Here is a tiny trained network, its code and every weight. The questions are about switching its units off for an input and a class, where a switched-off unit gives its printed mean instead of its output.

import numpy as np


def w(rows, s, z=0):
    codes = np.array(rows[::2]) - 128.0
    scale = np.full(codes.shape[1], s)
    scale[-1] = z or s
    return codes * scale


def f(y):
    return y / 2 * (1 + np.tanh(0.7978845608 * (y + 0.044715 * y**3)))


def log_softmax(a):
    a = a - a.max(-1, keepdims=True)
    return a - np.log(np.exp(a).sum(-1, keepdims=True))


def net(x, mask):
    res = np.array(x, float).reshape(1, 4) / 4 @ E
    y = f(res @ A[0][:, :-1].T + A[0][:, -1])
    res = res + np.where(mask, y, B[0][:, -1]) @ B[0][:, :-1]
    return log_softmax(res[-1] @ U[:, :-1].T + U[:, -1])


A, B = {}, {}
E = w([
[191,106,53,110,226,32],'x0',
[168,213,110,254,166,157],'x1',
[38,114,225,176,217,68],'x2',
[210,141,206,151,55,40],'x3',
],0.0068)
A[0] = w([
[71,145,214,152,80,196,99],'neuron 0',
[112,136,153,139,108,147,1],'neuron 1',
[115,63,156,30,122,108,13],'neuron 2',
[179,149,190,142,87,62,69],'neuron 3',
[66,151,161,162,45,174,94],'neuron 4',
[149,199,123,225,152,156,91],'neuron 5',
[218,128,82,101,72,217,41],'neuron 6',
[180,154,172,143,74,51,124],'neuron 7',
[90,164,192,119,79,200,109],'neuron 8',
[67,106,48,120,173,194,123],'neuron 9',
[155,154,99,250,148,152,28],'neuron 10',
[78,173,202,138,80,176,54],'neuron 11',
[92,134,177,134,68,187,131],'neuron 12',
[172,118,95,110,220,59,86],'neuron 13',
[214,129,177,146,93,52,82],'neuron 14',
[61,151,60,87,211,185,60],'neuron 15',
[172,107,74,127,184,69,58],'neuron 16',
[152,207,97,220,155,151,73],'neuron 17',
[111,131,197,139,90,207,89],'neuron 18',
[60,143,211,151,205,88,62],'neuron 19',
[78,98,58,125,182,197,74],'neuron 20',
[186,110,167,165,68,60,89],'neuron 21',
[63,119,197,171,187,87,75],'neuron 22',
[180,92,92,126,221,61,106],'neuron 23',
[179,187,115,221,151,172,130],'neuron 24',
[88,121,86,112,182,182,35],'neuron 25',
[150,108,90,114,212,35,79],'neuron 26',
[59,121,228,179,212,105,69],'neuron 27',
[203,121,56,115,84,179,31],'neuron 28',
[206,191,36,104,68,185,91],'neuron 29',
[65,113,71,119,197,196,65],'neuron 30',
[168,232,162,203,194,173,64],'neuron 31',
[154,126,66,121,172,53,54],'neuron 32',
[189,130,186,142,102,93,33],'neuron 33',
[209,151,214,113,102,86,68],'neuron 34',
[68,2,160,6,88,99,53],'neuron 35',
[95,146,213,139,89,201,86],'neuron 36',
[98,116,161,150,142,93,16],'neuron 37',
],0.0079,0.0057)
B[0] = w([
[176,147,74,145,160,153,239],'neuron 0',
[152,163,118,95,95,173,103],'neuron 1',
[160,139,164,19,88,210,156],'neuron 2',
[91,179,156,151,100,162,192],'neuron 3',
[192,143,78,147,177,154,218],'neuron 4',
[142,76,175,53,152,149,212],'neuron 5',
[128,136,77,93,63,58,207],'neuron 6',
[76,158,165,177,116,164,228],'neuron 7',
[157,136,81,149,169,155,223],'neuron 8',
[71,165,180,187,103,150,218],'neuron 9',
[146,120,163,52,121,187,177],'neuron 10',
[163,158,98,118,144,152,192],'neuron 11',
[153,126,91,147,172,147,225],'neuron 12',
[193,168,77,144,159,173,197],'neuron 13',
[100,165,157,158,120,161,212],'neuron 14',
[97,177,168,159,86,169,200],'neuron 15',
[177,176,88,119,144,181,165],'neuron 16',
[130,94,177,57,150,160,203],'neuron 17',
[178,146,88,143,157,146,198],'neuron 18',
[120,146,77,72,40,54,225],'neuron 19',
[86,186,166,160,102,155,190],'neuron 20',
[82,178,169,161,108,172,204],'neuron 21',
[113,131,81,74,39,43,220],'neuron 22',
[179,149,78,151,163,181,213],'neuron 23',
[118,63,164,76,149,149,235],'neuron 24',
[110,222,167,130,65,186,148],'neuron 25',
[169,150,78,129,148,156,200],'neuron 26',
[114,136,72,73,28,4,253],'neuron 27',
[124,145,106,100,72,86,177],'neuron 28',
[88,111,97,90,32,1,246],'neuron 29',
[94,177,170,157,83,161,194],'neuron 30',
[127,96,172,53,142,145,215],'neuron 31',
[182,180,85,111,143,183,160],'neuron 32',
[119,202,158,130,54,201,150],'neuron 33',
[105,181,173,150,98,167,194],'neuron 34',
[146,85,194,45,175,173,243],'neuron 35',
[186,163,71,140,164,154,214],'neuron 36',
[155,203,116,60,21,168,118],'neuron 37',
],0.0097,0.0047)
U = w([
[130,137,81,95,52,49,126],'0',
[210,163,68,164,183,165,93],'1',
[81,186,211,199,101,161,113],'2',
[153,61,207,37,158,157,89],'3',
[95,4,131,245,198,72,255],'4',
],0.013,0.0098)

Each question gives the input, the list of numbers given to net, and the class t.
The units are the neurons (one row each of A and B). Each row of codes is followed by its name. A weight is (code - 128) times the scale printed after its matrix; where a second scale follows, it is the last column's (A, B and U).
mask holds one flag per neuron, in row order. A switched-off neuron (its flag False) gives its mean, the last column of its row in B, instead of its output. The means were averaged over made-up inputs and are rounded, as every weight is.
A unit's drop is (log p(t) with every unit on - log p(t) with that unit switched off) / (log p(t) with every unit on - log p(t) with every unit switched off).
The circuit of an input: a set's keep is (log p(t) with only the set's units on - log p(t) with every unit switched off) / (log p(t) with every unit on - log p(t) with every unit switched off). Starting from the 12 units with the biggest drops (on a tie, the unit counted first), units are removed one at a time, each time the one whose removal leaves the highest keep (on an exact tie, the one counted first), for as long as the keep stays at least 0.8.
units of the circuit, in order: the units of the circuit, biggest drop first
k most important neurons: the k neurons with the biggest drops, biggest first
drop when u is switched off: that unit's drop, to one decimal
input [-1,-5,2,2], class 3: units of the circuit, in order	(neuron 35)
input [1,5,-5,-3], class 0: 4 most important neurons	(neuron 29; neuron 35; neuron 6; neuron 28)
input [3,4,3,4], class 2: 2 most important neurons	(neuron 35; neuron 7)
input [6,-7,2,-7], class 2: 2 most important neurons	(neuron 9; neuron 15)
input [8,-8,-7,-5], class 1: 2 most important neurons	(neuron 23; neuron 13)
input [7,-7,4,-3], class 1: 3 most important neurons	(neuron 13; neuron 23; neuron 26)
input [-6,6,-7,4], class 0: 2 most important neurons	(neuron 29; neuron 6)
input [-4,8,8,0], class 0: 4 most important neurons	(neuron 27; neuron 19; neuron 22; neuron 35)
input [7,8,-2,-6], class 3: 2 most important neurons	(neuron 17; neuron 24)
input [-8,8,7,1], class 1: 2 most important neurons	(neuron 0; neuron 36)
input [-3,6,6,-3], class 0: drop when neuron 27 is switched off	1.0
input [6,-6,6,-7], class 2: drop when neuron 29 is switched off	0.2
input [-5,-8,-4,-3], class 3: drop when neuron 35 is switched off	0.6
input [7,7,8,-2], class 0: units of the circuit, in order	(neuron 27)
